Here is a tiny trained network, its code and every weight. The questions are about switching its units off for an input and a class, where a switched-off unit gives its printed mean instead of its output.

import numpy as np


def w(rows, s, z=0):
    codes = np.array(rows[::2]) - 128.0
    scale = np.full(codes.shape[1], s)
    scale[-1] = z or s
    return codes * scale


def f(y):
    return np.maximum(y, 0)


def log_softmax(a):
    a = a - a.max(-1, keepdims=True)
    return a - np.log(np.exp(a).sum(-1, keepdims=True))


def net(x, mask):
    res = np.array(x, float).reshape(1, 5) / 4 @ E
    y = f(res @ A[0][:, :-1].T + A[0][:, -1])
    res = res + np.where(mask, y, B[0][:, -1]) @ B[0][:, :-1]
    return log_softmax(res[-1] @ U[:, :-1].T + U[:, -1])


A, B = {}, {}
E = w([
[71,42,173,48,214],'x0',
[129,124,131,134,126],'x1',
[195,19,65,85,21],'x2',
[67,171,194,60,18],'x3',
[255,136,247,96,155],'x4',
],0.0066)
A[0] = w([
[205,105,56,189,211,44],'N1',
[103,69,137,55,178,64],'N2',
[213,195,255,97,179,109],'N3',
[61,225,145,188,188,66],'N4',
[128,185,185,123,175,93],'N5',
[175,29,50,118,44,83],'N6',
[89,198,174,60,67,116],'N7',
[30,120,78,169,102,49],'N8',
[49,57,154,46,178,74],'N9',
[160,162,92,160,73,90],'N10',
[73,45,151,32,184,79],'N11',
[166,195,90,157,62,25],'N12',
[202,124,195,122,145,4],'N13',
[61,156,201,56,23,40],'N14',
[159,194,103,154,67,78],'N15',
[175,26,74,80,66,64],'N16',
[17,150,51,177,126,89],'N17',
[60,196,165,186,189,1],'N18',
[153,220,79,190,90,74],'N19',
[93,60,158,28,169,132],'N20',
[89,196,146,47,36,75],'N21',
[22,142,50,122,144,99],'N22',
],0.0076,0.0062)
B[0] = w([
[73,44,84,137,234,207],'N1',
[132,147,154,179,120,185],'N2',
[207,79,71,104,55,254],'N3',
[114,179,164,34,162,213],'N4',
[135,144,117,68,95,184],'N5',
[119,201,201,43,178,233],'N6',
[112,59,55,140,211,199],'N7',
[249,84,116,91,80,186],'N8',
[148,178,187,214,87,220],'N9',
[129,134,194,160,135,168],'N10',
[139,171,190,219,91,227],'N11',
[146,165,191,181,116,157],'N12',
[216,74,76,102,29,156],'N13',
[90,42,71,132,255,198],'N14',
[116,155,199,205,133,169],'N15',
[103,219,199,33,180,215],'N16',
[236,83,124,104,63,225],'N17',
[118,179,173,46,136,180],'N18',
[114,128,187,203,159,191],'N19',
[121,147,156,197,98,240],'N20',
[127,77,107,151,216,189],'N21',
[249,84,119,96,52,220],'N22',
],0.007,0.006)
U = w([
[105,120,104,128,118,255],'0',
[196,80,99,88,65,71],'1',
[84,200,158,24,166,78],'2',
[103,155,169,254,111,85],'3',
[87,47,71,146,225,105],'4',
],0.011,0.013)

Each question gives the input, the list of numbers given to net, and the class t.
The units are the neurons (one row each of A and B). Each row of codes is followed by its name. A weight is (code - 128) times the scale printed after its matrix; where a second scale follows, it is the last column's (A, B and U).
mask holds one flag per neuron, in row order. A switched-off neuron (its flag False) gives its mean, the last column of its row in B, instead of its output. The means were averaged over made-up inputs and are rounded, as every weight is.
A unit's drop is (log p(t) with every unit on - log p(t) with that unit switched off) / (log p(t) with every unit on - log p(t) with every unit switched off).
The circuit of an input: a set's keep is (log p(t) with only the set's units on - log p(t) with every unit switched off) / (log p(t) with every unit on - log p(t) with every unit switched off). Starting from the 12 units with the biggest drops (on a tie, the unit counted first), units are removed one at a time, each time the one whose removal leaves the highest keep (on an exact tie, the one counted first), for as long as the keep stays at least 0.8.
circuit, biggest first: the units of the circuit, biggest drop first
unit that matters most: the unit with the biggest drop
k most important neurons: the k neurons with the biggest drops, biggest first
drop of u: that unit's drop, to one decimal
input [4,0,8,0,-5], class 2: circuit, biggest first -> (N16 N6)
input [-5,3,-8,-7,6], class 2: circuit, biggest first -> (N4)
input [-6,3,-4,-3,-8], class 1: circuit, biggest first -> (N17 N22)
input [-7,-2,-6,8,-7], class 4: circuit, biggest first -> (N14 N7)
input [7,1,5,-4,-6], class 3: circuit, biggest first -> (N11 N9)
input [3,0,-1,0,-6], class 1: circuit, biggest first -> (N22 N17)
input [8,0,5,-1,6], class 3: circuit, biggest first -> (N11 N20 N9)
input [-3,-1,3,8,-4], class 4: circuit, biggest first -> (N14 N21)
input [-2,-5,-6,-4,3], class 2: 2 most important neurons -> (N4 N18)
input [6,3,-2,-3,-5], class 3: 3 most important neurons -> (N9 N11 N3)
input [6,-6,8,3,-2], class 2: 2 most important neurons -> (N16 N6)
input [4,-3,2,7,-6], class 4: 4 most important neurons -> (N14 N21 N7 N3)
input [-1,1,4,8,-7], class 4: circuit, biggest first -> (N14 N21)
input [-5,-5,2,-7,-4], class 4: most important neuron -> (N1)
input [-2,1,-6,8,-6], class 4: 3 most important neurons -> (N14 N7 N21)
input [6,4,-5,-1,6], class 1: 2 most important neurons -> (N3 N13)
input [-8,-5,6,6,7], class 3: 2 most important neurons -> (N15 N12)
input [6,-2,-5,0,-7], class 1: 3 most important neurons -> (N22 N17 N8)
input [1,-2,7,7,-6], class 2: 3 most important neurons -> (N6 N16 N3)
input [4,-4,6,4,-1], class 2: unit that matters most -> N16
input [-4,-2,2,-6,4], class 4: circuit, biggest first -> (N1 N22)
input [5,-7,-1,8,-3], class 4: circuit, biggest first -> (N14 N7)
input [4,5,5,6,-5], class 4: 2 most important neurons -> (N14 N21)
input [7,0,2,5,-7], class 1: 3 most important neurons -> (N22 N8 N17)
input [-2,-5,6,0,-4], class 2: circuit, biggest first -> (N6 N16)
input [7,-7,-4,7,8], class 1: 3 most important neurons -> (N3 N13 N5)
input [8,7,8,7,-3], class 2: circuit, biggest first -> (N16)
input [-8,-6,8,8,-6], class 2: 2 most important neurons -> (N6 N16)
input [1,1,-3,-5,8], class 1: 2 most important neurons -> (N3 N13)
input [-1,-6,-5,5,-8], class 1: drop of N17 -> 0.3
